Below are the code and all the weights of a small trained network. Each question names an input and a target symbol and asks about switching units off, where a switched-off unit gives its printed mean instead of its output.

import numpy as np


def w(rows, s, z=0):
    codes = np.array(rows[::2]) - 128.0
    scale = np.full(codes.shape[1], s)
    scale[-1] = z or s
    return codes * scale


def softmax(a):
    e = np.exp(a - a.max(-1, keepdims=True))
    return e / e.sum(-1, keepdims=True)


def log_softmax(a):
    a = a - a.max(-1, keepdims=True)
    return a - np.log(np.exp(a).sum(-1, keepdims=True))


def net(x, mask):
    ids = ['ΔΣΨγζημ'.index(c) for c in x.split()]
    T = len(ids)
    res = E[ids] + P[:T]
    u = 0
    for l in range(3):
        r = res
        for j in range(3):
            rows = slice(2 * j, 2 * j + 2)
            q, k, v = (r @ M[l][rows].T for M in (Q, K, V))
            z = softmax(np.where(np.tri(T) > 0, q @ k.T / 2**0.5, -1e9)) @ v
            o = O[l][rows]
            res = res + np.where(mask[u + j], z, o[:, -1]) @ o[:, :-1]
        u += 3
    return log_softmax(res[-1] @ U[:, :-1].T + U[:, -1])


Q, K, V, O = {}, {}, {}, {}
E = w([
[249,153,120],'Δ',
[119,249,212],'Σ',
[4,222,151],'Ψ',
[73,158,81],'γ',
[77,54,87],'ζ',
[120,136,189],'η',
[175,75,95],'μ',
],0.013)
P = w([
[132,166,1],'0',
[156,90,103],'1',
[151,116,125],'2',
[151,123,166],'3',
[168,125,197],'4',
[156,124,195],'5',
],0.0059)
Q[0] = w([
[193,103,100],'L0H0',
[164,154,173],'L0H0',
[166,254,211],'L0H1',
[156,155,167],'L0H1',
[42,135,237],'L0H2',
[144,212,151],'L0H2',
],0.012)
K[0] = w([
[224,44,139],'L0H0',
[224,109,227],'L0H0',
[59,2,72],'L0H1',
[65,60,146],'L0H1',
[59,250,184],'L0H2',
[179,140,185],'L0H2',
],0.0076)
V[0] = w([
[57,98,134],'L0H0',
[226,135,147],'L0H0',
[113,254,89],'L0H1',
[70,51,95],'L0H1',
[53,118,185],'L0H2',
[228,19,94],'L0H2',
],0.0094)
O[0] = w([
[198,74,123,109],'L0H0',
[20,153,176,88],'L0H0',
[157,239,100,252],'L0H1',
[119,44,50,233],'L0H1',
[254,131,97,78],'L0H2',
[34,59,179,59],'L0H2',
],0.0081,0.0018)
Q[1] = w([
[167,254,122],'L1H0',
[108,241,139],'L1H0',
[183,177,97],'L1H1',
[180,147,119],'L1H1',
[163,44,129],'L1H2',
[149,246,131],'L1H2',
],0.0092)
K[1] = w([
[2,55,139],'L1H0',
[92,73,100],'L1H0',
[145,228,133],'L1H1',
[117,201,169],'L1H1',
[188,81,43],'L1H2',
[80,53,184],'L1H2',
],0.0075)
V[1] = w([
[22,188,249],'L1H0',
[67,254,192],'L1H0',
[182,253,184],'L1H1',
[104,238,168],'L1H1',
[189,205,82],'L1H2',
[71,205,115],'L1H2',
],0.0043)
O[1] = w([
[25,29,164,7],'L1H0',
[116,65,134,88],'L1H0',
[157,71,253,213],'L1H1',
[91,51,206,175],'L1H1',
[230,91,188,181],'L1H2',
[187,71,76,203],'L1H2',
],0.0046,0.0018)
Q[2] = w([
[140,138,124],'L2H0',
[120,111,129],'L2H0',
[113,132,120],'L2H1',
[154,133,117],'L2H1',
[138,90,245],'L2H2',
[167,124,228],'L2H2',
],0.012)
K[2] = w([
[139,132,151],'L2H0',
[127,89,120],'L2H0',
[119,177,141],'L2H1',
[119,78,107],'L2H1',
[105,254,176],'L2H2',
[88,249,130],'L2H2',
],0.0064)
V[2] = w([
[121,94,146],'L2H0',
[131,36,91],'L2H0',
[102,116,59],'L2H1',
[72,105,102],'L2H1',
[146,42,196],'L2H2',
[125,2,128],'L2H2',
],0.0071)
O[2] = w([
[98,85,193,95],'L2H0',
[129,87,159,123],'L2H0',
[45,132,123,184],'L2H1',
[76,170,166,129],'L2H1',
[243,1,111,3],'L2H2',
[124,9,85,43],'L2H2',
],0.0055,0.0048)
U = w([
[100,2,100,97],'Δ',
[172,94,178,101],'Σ',
[151,183,241,54],'Ψ',
[231,105,66,223],'γ',
[70,227,31,33],'ζ',
[162,40,9,126],'η',
[37,115,206,255],'μ',
],0.0055,0.0033)

Each question gives the input, a string of symbols that net reads in full, and the target symbol t.
The units are the heads (2 rows each of Q, K, V and O). Each row of codes is followed by its name. A weight is (code - 128) times the scale printed after its matrix; where a second scale follows, it is the last column's (O and U).
mask holds one flag per head, layer by layer. A switched-off head (its flag False) gives its mean, the last column of its rows in O, instead of its output. The means were averaged over made-up inputs and are rounded, as every weight is.
A unit's drop is (log p(t) with every unit on - log p(t) with that unit switched off) / (log p(t) with every unit on - log p(t) with every unit switched off).
The circuit of an input: a set's keep is (log p(t) with only the set's units on - log p(t) with every unit switched off) / (log p(t) with every unit on - log p(t) with every unit switched off). Starting from all 9 units, units are removed one at a time, each time the one whose removal leaves the highest keep (on an exact tie, the one counted first), for as long as the keep stays at least 0.8.
units of the circuit, in order: the units of the circuit, biggest drop first
unit that matters most: the unit with the biggest drop
which heads matter: for each layer, one digit per head in row order, 1 if its drop is at least 0.15 and else 0, layers parted by /
input γ Σ ζ Ψ ζ, target Ψ: units of the circuit, in order : (L0H1 L1H1 L0H2)
input Δ ζ γ, target Δ: units of the circuit, in order : (L2H2 L0H2)
input ζ μ ζ γ Ψ η, target γ: which heads matter : 111 / 000 / 000
input ζ Ψ γ Δ, target ζ: which heads matter : 110 / 110 / 000
input Δ ζ Δ, target Δ: which heads matter : 011 / 110 / 001
input ζ ζ η ζ Ψ Σ, target ζ: units of the circuit, in order : (L0H1 L1H1 L1H0 L0H0)
input Δ ζ μ, target Δ: units of the circuit, in order : (L2H2 L0H2)
input η η Ψ Ψ, target γ: which heads matter : 101 / 000 / 000
input Δ μ ζ γ γ, target Δ: which heads matter : 101 / 100 / 001
input η ζ γ, target η: units of the circuit, in order : (L2H2 L0H0)
input Δ ζ η, target Δ: which heads matter : 011 / 110 / 001
input ζ Ψ μ Δ Σ, target ζ: units of the circuit, in order : (L0H1 L1H0 L0H0 L1H1)
input ζ ζ ζ η Δ, target ζ: unit that matters most : L1H1
input γ Σ γ, target Ψ: units of the circuit, in order : (L1H1 L0H1 L0H2)
input Σ Δ Δ μ, target μ: units of the circuit, in order : (L0H2 L0H0)
input Ψ ζ Σ μ, target Ψ: units of the circuit, in order : (L0H1 L2H2 L1H1)
input Ψ Δ ζ ζ ζ, target Ψ: units of the circuit, in order : (L0H1 L0H2 L2H2 L1H1)
input ζ μ Σ ζ ζ, target ζ: units of the circuit, in order : (L0H1 L1H0 L1H1 L2H2)
input Σ η Δ μ, target μ: unit that matters most : L0H0
input γ ζ η η, target γ: unit that matters most : L1H1
input ζ Ψ μ, target ζ: which heads matter : 110 / 110 / 001
